Below is a small trained network, with its code and all its weights. Each question gives an input and a class and asks what happens when units are switched off, that is, made to give their printed mean instead of their output.

import numpy as np


def w(rows, s, z=0):
    codes = np.array(rows[::2]) - 128.0
    scale = np.full(codes.shape[1], s)
    scale[-1] = z or s
    return codes * scale


def f(y):
    return y / 2 * (1 + np.tanh(0.7978845608 * (y + 0.044715 * y**3)))


def log_softmax(a):
    a = a - a.max(-1, keepdims=True)
    return a - np.log(np.exp(a).sum(-1, keepdims=True))


def net(x, mask):
    res = np.array(x, float).reshape(1, 6) / 4 @ E
    y = f(res @ A[0][:, :-1].T + A[0][:, -1])
    res = res + np.where(mask, y, B[0][:, -1]) @ B[0][:, :-1]
    return log_softmax(res[-1] @ U[:, :-1].T + U[:, -1])


A, B = {}, {}
E = w([
[175,118,154,107,121,117,149],'x0',
[16,223,233,18,156,12,215],'x1',
[190,220,10,167,44,1,122],'x2',
[153,138,143,106,106,144,137],'x3',
[141,129,152,123,104,125,119],'x4',
[111,123,147,149,135,101,67],'x5',
],0.0095)
A[0] = w([
[159,181,62,135,77,68,111,59],'neuron 1',
[237,13,34,211,89,200,70,127],'neuron 2',
[156,196,38,136,82,64,127,30],'neuron 3',
[54,187,207,103,122,42,187,97],'neuron 4',
[205,182,98,157,94,41,92,54],'neuron 5',
[102,120,169,111,172,188,101,68],'neuron 6',
[223,8,89,239,78,163,138,105],'neuron 7',
[104,143,211,199,131,189,145,23],'neuron 8',
[120,172,176,62,147,40,160,97],'neuron 9',
[136,87,136,136,108,114,158,58],'neuron 10',
[136,129,116,142,129,96,134,51],'neuron 11',
[16,223,154,36,133,21,193,141],'neuron 12',
[226,107,66,201,133,188,71,120],'neuron 13',
[118,108,87,30,173,177,116,5],'neuron 14',
[154,189,49,168,68,49,141,51],'neuron 15',
[55,24,166,96,122,183,147,5],'neuron 16',
[110,143,114,93,166,98,149,80],'neuron 17',
[141,173,181,163,109,133,164,31],'neuron 18',
[213,230,2,148,84,6,108,72],'neuron 19',
[206,76,84,198,140,157,102,103],'neuron 20',
[83,9,221,83,202,246,119,44],'neuron 21',
[125,66,89,69,114,92,128,59],'neuron 22',
],0.0078,0.0032)
B[0] = w([
[118,57,143,159,131,142,179,183],'neuron 1',
[66,180,130,51,189,141,75,245],'neuron 2',
[141,82,131,164,90,118,143,190],'neuron 3',
[117,171,117,97,180,150,86,214],'neuron 4',
[136,92,143,147,126,137,142,187],'neuron 5',
[153,130,127,159,106,104,154,159],'neuron 6',
[101,204,122,93,174,151,116,214],'neuron 7',
[142,129,142,146,80,126,118,147],'neuron 8',
[90,163,93,84,157,185,93,194],'neuron 9',
[120,130,113,137,123,140,119,124],'neuron 10',
[148,123,143,143,143,166,131,130],'neuron 11',
[118,191,117,54,181,160,104,250],'neuron 12',
[119,192,148,69,167,155,108,209],'neuron 13',
[153,134,123,134,100,118,117,138],'neuron 14',
[171,89,147,165,61,102,146,197],'neuron 15',
[151,93,144,158,93,105,161,172],'neuron 16',
[114,130,149,125,149,125,127,145],'neuron 17',
[95,117,120,118,134,136,150,129],'neuron 18',
[167,39,138,191,56,79,181,239],'neuron 19',
[89,138,139,99,158,150,92,189],'neuron 20',
[209,2,96,201,43,57,205,222],'neuron 21',
[135,127,92,127,126,128,118,124],'neuron 22',
],0.0096,0.018)
U = w([
[85,240,103,69,171,158,60,253],'0',
[195,5,106,254,47,128,142,3],'1',
],0.0086,0.00063)

Each question gives the input, the list of numbers given to net, and the class t.
The units are the neurons (one row each of A and B). Each row of codes is followed by its name. A weight is (code - 128) times the scale printed after its matrix; where a second scale follows, it is the last column's (A, B and U).
mask holds one flag per neuron, in row order. A switched-off neuron (its flag False) gives its mean, the last column of its row in B, instead of its output. The means were averaged over made-up inputs and are rounded, as every weight is.
A unit's drop is (log p(t) with every unit on - log p(t) with that unit switched off) / (log p(t) with every unit on - log p(t) with every unit switched off).
The circuit of an input: a set's keep is (log p(t) with only the set's units on - log p(t) with every unit switched off) / (log p(t) with every unit on - log p(t) with every unit switched off). Starting from the 12 units with the biggest drops (on a tie, the unit counted first), units are removed one at a time, each time the one whose removal leaves the highest keep (on an exact tie, the one counted first), for as long as the keep stays at least 0.8.
units of the circuit, in order: the units of the circuit, biggest drop first
top k neurons: the k neurons with the biggest drops, biggest first
drop when u is switched off: that unit's drop, to one decimal
input [6,4,-8,-6,-1,8], class 1: units of the circuit, in order : neuron 21
input [3,5,-6,0,7,6], class 1: top 2 neurons : neuron 21; neuron 2
input [-3,7,8,3,0,8], class 1: top 3 neurons : neuron 19; neuron 15; neuron 2
input [-1,6,7,5,-4,3], class 1: top 4 neurons : neuron 19; neuron 2; neuron 15; neuron 3
input [-1,-8,7,-8,-7,4], class 0: top 2 neurons : neuron 2; neuron 13
input [-7,-7,-7,-5,-3,-5], class 0: top 4 neurons : neuron 2; neuron 7; neuron 19; neuron 13
input [-8,5,6,-1,5,-5], class 1: top 2 neurons : neuron 19; neuron 2
input [1,-7,-6,4,8,-5], class 0: top 2 neurons : neuron 2; neuron 7
input [8,6,-8,5,0,2], class 1: drop when neuron 21 is switched off : 2.1
input [4,-3,2,6,6,3], class 0: drop when neuron 21 is switched off : 0.1
input [-3,0,2,1,-5,-8], class 1: drop when neuron 22 is switched off : 0.0
